Here is a tiny trained network, its code and every weight. The questions are about switching its units off for an input and a class, where a switched-off unit gives its printed mean instead of its output.

import numpy as np


def w(rows, s, z=0):
    codes = np.array(rows[::2]) - 128.0
    scale = np.full(codes.shape[1], s)
    scale[-1] = z or s
    return codes * scale


def norm(h):
    return h / np.sqrt((h * h).mean(-1, keepdims=True) + 1e-5)


def f(y):
    return y / 2 * (1 + np.tanh(0.7978845608 * (y + 0.044715 * y**3)))


def log_softmax(a):
    a = a - a.max(-1, keepdims=True)
    return a - np.log(np.exp(a).sum(-1, keepdims=True))


def net(x, mask):
    res = np.array(x, float).reshape(1, 6) / 4 @ E
    u = 0
    for l in range(3):
        y = f(norm(res) @ A[l][:, :-1].T + A[l][:, -1])
        res = res + np.where(mask[u : u + 4], y, B[l][:, -1]) @ B[l][:, :-1]
        u += 4
    return log_softmax(norm(res)[-1] @ U[:, :-1].T + U[:, -1])


A, B = {}, {}
E = w([
[21,252,132,112,81,162,87,131,224],'x0',
[91,30,46,160,105,118,160,9,141],'x1',
[160,147,143,132,83,252,253,112,107],'x2',
[69,88,116,219,121,123,121,154,112],'x3',
[132,153,82,128,144,110,157,134,140],'x4',
[102,110,124,110,116,139,112,147,105],'x5',
],0.0056)
A[0] = w([
[198,165,115,1,82,99,117,68,125,4],'0.n1',
[113,134,126,207,104,110,143,171,114,77],'0.n2',
[129,106,145,123,195,162,133,162,139,208],'0.n3',
[121,94,117,172,97,109,141,95,107,61],'0.n4',
],0.0079,0.0024)
B[0] = w([
[76,77,149,189,70,74,140,143,124,251],'0.n1',
[165,143,191,111,60,97,143,136,158,172],'0.n2',
[254,138,107,100,99,137,91,139,69,201],'0.n3',
[179,130,103,66,84,90,115,96,137,198],'0.n4',
],0.012,0.0024)
A[1] = w([
[89,135,169,135,164,126,138,103,92,7],'1.n1',
[103,84,115,143,185,107,49,133,174,72],'1.n2',
[141,116,127,153,22,70,115,189,176,136],'1.n3',
[142,87,153,196,2,101,129,176,127,72],'1.n4',
],0.008,0.0017)
B[1] = w([
[44,41,50,219,90,157,62,102,198,104],'1.n1',
[160,51,96,168,156,140,148,213,254,183],'1.n2',
[76,137,254,121,221,136,227,138,99,249],'1.n3',
[73,213,93,93,72,81,232,119,139,254],'1.n4',
],0.0071,0.0048)
A[2] = w([
[92,76,83,202,103,103,174,97,132,34],'2.n1',
[37,199,135,150,151,187,82,85,176,242],'2.n2',
[136,120,118,151,66,255,207,123,123,2],'2.n3',
[91,68,80,108,93,135,129,49,181,23],'2.n4',
],0.0087,0.0021)
B[2] = w([
[100,244,192,147,124,105,140,136,80,208],'2.n1',
[223,62,52,135,65,112,146,56,23,246],'2.n2',
[70,68,124,166,217,48,37,181,213,254],'2.n3',
[162,194,199,51,157,255,95,189,128,213],'2.n4',
],0.0092,0.0048)
U = w([
[48,162,179,142,89,45,234,127,112,124],'0',
[177,86,55,151,74,115,121,68,49,253],'1',
[141,254,186,69,173,194,89,142,110,109],'2',
[71,64,102,186,207,75,71,181,235,40],'3',
],0.0089,0.0036)

Each question gives the input, the list of numbers given to net, and the class t.
The units are the neurons (one row each of A and B). Each row of codes is followed by its name. A weight is (code - 128) times the scale printed after its matrix; where a second scale follows, it is the last column's (A, B and U).
mask holds one flag per neuron, layer by layer. A switched-off neuron (its flag False) gives its mean, the last column of its row in B, instead of its output. The means were averaged over made-up inputs and are rounded, as every weight is.
A unit's drop is (log p(t) with every unit on - log p(t) with that unit switched off) / (log p(t) with every unit on - log p(t) with every unit switched off).
The circuit of an input: a set's keep is (log p(t) with only the set's units on - log p(t) with every unit switched off) / (log p(t) with every unit on - log p(t) with every unit switched off). Starting from all 12 units, units are removed one at a time, each time the one whose removal leaves the highest keep (on an exact tie, the one counted first), for as long as the keep stays at least 0.8.
units of the circuit, in order: the units of the circuit, biggest drop first
k most important neurons: the k neurons with the biggest drops, biggest first
top k neurons in layer l: the k neurons of layer l with the biggest drops, biggest first
input [7,5,-3,1,-3,-4], class 1: units of the circuit, in order -> 2.n2
input [5,6,0,4,-7,1], class 2: top 2 neurons in layer 2 -> 2.n4, 2.n1
input [7,2,2,6,-4,5], class 1: 2 most important neurons -> 2.n2, 0.n1
input [-6,7,-8,-4,6,8], class 3: 4 most important neurons -> 2.n2, 1.n2, 1.n4, 0.n3
input [3,-7,-5,-8,-7,4], class 0: top 2 neurons in layer 2 -> 2.n4, 2.n3
input [-5,-3,3,2,6,-5], class 1: units of the circuit, in order -> 0.n1, 1.n3
input [8,-8,-1,3,2,-6], class 1: units of the circuit, in order -> 2.n2, 2.n4, 2.n1
input [-4,8,4,1,8,6], class 2: top 2 neurons in layer 2 -> 2.n4, 2.n2
input [0,7,-1,-6,-5,0], class 2: 2 most important neurons -> 2.n4, 0.n2
input [-4,6,-4,8,-2,-1], class 0: 2 most important neurons -> 0.n2, 1.n3
input [6,1,-6,-7,3,-5], class 0: 4 most important neurons -> 0.n1, 2.n3, 1.n3, 2.n2
input [-8,-7,0,-6,6,4], class 1: units of the circuit, in order -> 2.n4, 1.n3
input [3,-7,-2,-8,-2,-3], class 0: 2 most important neurons -> 0.n1, 2.n4
input [2,-4,2,-4,-2,-1], class 0: units of the circuit, in order -> 0.n1
input [-3,8,-8,7,1,3], class 2: units of the circuit, in order -> 2.n4, 2.n1, 0.n1
input [-6,-4,8,-4,5,0], class 3: units of the circuit, in order -> 2.n3, 1.n3
input [-4,1,7,5,3,-7], class 3: 3 most important neurons -> 2.n3, 0.n1, 2.n2
input [-5,7,-5,4,7,-2], class 2: top 2 neurons in layer 0 -> 0.n1, 0.n3
input [2,0,7,-6,-8,-3], class 3: 2 most important neurons -> 2.n3, 0.n2
input [2,6,-4,-2,-3,-6], class 2: units of the circuit, in order -> 2.n4
input [8,6,-2,-7,-4,-4], class 1: top 2 neurons in layer 2 -> 2.n2, 2.n3
input [-3,8,4,7,-4,4], class 2: 2 most important neurons -> 2.n4, 0.n1
input [4,-1,-2,-4,6,4], class 0: 2 most important neurons -> 0.n1, 1.n3
input [0,8,8,-4,8,7], class 2: 2 most important neurons -> 2.n4, 2.n1
